Here is a tiny trained network, its code and every weight. The questions are about switching its units off for an input and a class, where a switched-off unit gives its printed mean instead of its output.

import numpy as np


def w(rows, s, z=0):
    codes = np.array(rows[::2]) - 128.0
    scale = np.full(codes.shape[1], s)
    scale[-1] = z or s
    return codes * scale


def f(y):
    return y / 2 * (1 + np.tanh(0.7978845608 * (y + 0.044715 * y**3)))


def log_softmax(a):
    a = a - a.max(-1, keepdims=True)
    return a - np.log(np.exp(a).sum(-1, keepdims=True))


def net(x, mask):
    res = np.array(x, float).reshape(1, 8) / 4 @ E
    y = f(res @ A[0][:, :-1].T + A[0][:, -1])
    res = res + np.where(mask, y, B[0][:, -1]) @ B[0][:, :-1]
    return log_softmax(res[-1] @ U[:, :-1].T + U[:, -1])


A, B = {}, {}
E = w([
[128,130,127,126,130,128,129,131],'x0',
[74,82,181,65,101,74,225,91],'x1',
[63,139,176,148,127,255,153,77],'x2',
[44,65,18,196,149,137,162,194],'x3',
[179,50,143,68,58,187,81,193],'x4',
[144,126,132,134,131,130,142,129],'x5',
[119,133,129,129,121,126,120,126],'x6',
[124,128,134,129,127,128,129,131],'x7',
],0.0079)
A[0] = w([
[65,151,135,118,141,198,148,58,108],'neuron 1',
[96,74,163,159,95,253,121,109,167],'neuron 2',
[131,61,125,66,83,162,114,161,5],'neuron 3',
[141,158,50,190,144,169,63,135,102],'neuron 4',
[77,188,107,185,207,76,163,22,89],'neuron 5',
[99,58,103,211,115,131,144,122,41],'neuron 6',
[185,172,96,159,120,159,100,157,94],'neuron 7',
[95,1,134,103,145,87,227,128,121],'neuron 8',
[118,120,96,85,107,44,88,140,161],'neuron 9',
[162,115,77,121,148,67,115,147,65],'neuron 10',
[110,174,131,173,169,70,139,99,3],'neuron 11',
[104,142,113,88,68,104,203,135,80],'neuron 12',
[73,117,74,174,184,103,156,181,193],'neuron 13',
[169,232,189,106,109,74,72,104,18],'neuron 14',
[77,81,71,165,135,116,125,204,20],'neuron 15',
[81,106,152,139,134,189,99,90,28],'neuron 16',
[193,117,84,114,91,61,141,160,63],'neuron 17',
],0.0087,0.0049)
B[0] = w([
[139,172,90,178,179,87,188,130,193],'neuron 1',
[175,172,85,194,192,64,180,178,232],'neuron 2',
[90,17,97,146,131,254,41,180,170],'neuron 3',
[3,113,196,61,188,64,87,24,214],'neuron 4',
[147,35,66,108,138,192,64,221,251],'neuron 5',
[130,205,177,39,108,249,176,76,165],'neuron 6',
[33,43,235,64,189,55,107,42,175],'neuron 7',
[34,186,155,115,139,120,45,63,255],'neuron 8',
[81,171,110,242,224,161,203,126,210],'neuron 9',
[150,152,135,182,246,130,234,183,174],'neuron 10',
[157,7,146,37,172,206,92,228,159],'neuron 11',
[41,117,201,75,188,87,73,90,169],'neuron 12',
[167,171,126,105,43,126,148,109,252],'neuron 13',
[197,214,97,68,62,161,144,95,207],'neuron 14',
[230,221,127,48,22,192,156,82,203],'neuron 15',
[174,135,192,148,233,134,244,150,145],'neuron 16',
[142,174,114,200,248,147,208,183,191],'neuron 17',
],0.0078,0.0069)
U = w([
[131,169,122,179,192,105,199,172,27],'0',
[50,102,201,31,161,70,82,60,52],'1',
[195,197,120,31,23,171,159,108,18],'2',
[134,12,110,88,130,212,53,245,48],'3',
[118,138,109,138,102,80,103,135,250],'4',
],0.011,0.013)

Each question gives the input, the list of numbers given to net, and the class t.
The units are the neurons (one row each of A and B). Each row of codes is followed by its name. A weight is (code - 128) times the scale printed after its matrix; where a second scale follows, it is the last column's (A, B and U).
mask holds one flag per neuron, in row order. A switched-off neuron (its flag False) gives its mean, the last column of its row in B, instead of its output. The means were averaged over made-up inputs and are rounded, as every weight is.
A unit's drop is (log p(t) with every unit on - log p(t) with that unit switched off) / (log p(t) with every unit on - log p(t) with every unit switched off).
The circuit of an input: a set's keep is (log p(t) with only the set's units on - log p(t) with every unit switched off) / (log p(t) with every unit on - log p(t) with every unit switched off). Starting from the 12 units with the biggest drops (on a tie, the unit counted first), units are removed one at a time, each time the one whose removal leaves the highest keep (on an exact tie, the one counted first), for as long as the keep stays at least 0.8.
units of the circuit, in order: the units of the circuit, biggest drop first
k most important neurons: the k neurons with the biggest drops, biggest first
drop when u is switched off: that unit's drop, to one decimal
input [-4,7,-7,5,-8,0,-8,2], class 3: units of the circuit, in order	(neuron 5)
input [0,-7,0,-3,7,0,-1,5], class 1: 3 most important neurons	(neuron 7; neuron 4; neuron 5)
input [-8,7,-2,3,-4,7,7,2], class 1: 2 most important neurons	(neuron 8; neuron 12)
input [6,-1,-1,-7,8,-5,1,-5], class 3: 2 most important neurons	(neuron 3; neuron 15)
input [-6,8,-8,-3,-6,8,6,4], class 0: 3 most important neurons	(neuron 9; neuron 17; neuron 4)
input [5,-8,-4,4,2,3,-4,5], class 1: 2 most important neurons	(neuron 4; neuron 7)
input [8,6,0,6,-2,4,-3,6], class 1: 3 most important neurons	(neuron 8; neuron 12; neuron 14)
input [-5,8,8,-5,2,-2,8,7], class 0: 2 most important neurons	(neuron 2; neuron 1)
input [-5,-4,-1,-4,-6,-5,2,2], class 3: 2 most important neurons	(neuron 5; neuron 11)
input [2,5,5,6,0,-5,5,6], class 2: units of the circuit, in order	(neuron 6; neuron 13)
input [-1,-5,-2,-4,-4,2,-6,4], class 1: units of the circuit, in order	(neuron 7; neuron 2)
input [3,-4,7,8,-1,-1,8,-8], class 2: 3 most important neurons	(neuron 15; neuron 6; neuron 13)
input [2,4,2,6,-6,-4,1,-5], class 2: units of the circuit, in order	(neuron 13; neuron 6)
input [1,6,4,-3,-3,8,5,-3], class 4: units of the circuit, in order	(neuron 4)
input [1,-2,-5,-5,-1,-1,3,2], class 0: units of the circuit, in order	(neuron 9; neuron 8)
input [-1,4,4,-5,-5,-2,-4,0], class 2: 2 most important neurons	(neuron 9; neuron 4)
input [-8,7,-4,7,3,-6,-5,-3], class 1: 4 most important neurons	(neuron 8; neuron 12; neuron 14; neuron 2)
input [4,4,-3,7,1,1,6,7], class 2: drop when neuron 15 is switched off	0.3
input [7,1,-3,1,-5,-4,4,0], class 3: drop when neuron 5 is switched off	0.4
input [-8,5,8,-6,-7,4,5,-1], class 0: drop when neuron 6 is switched off	0.0
input [8,5,-3,-4,7,-5,-1,1], class 3: units of the circuit, in order	(neuron 3)
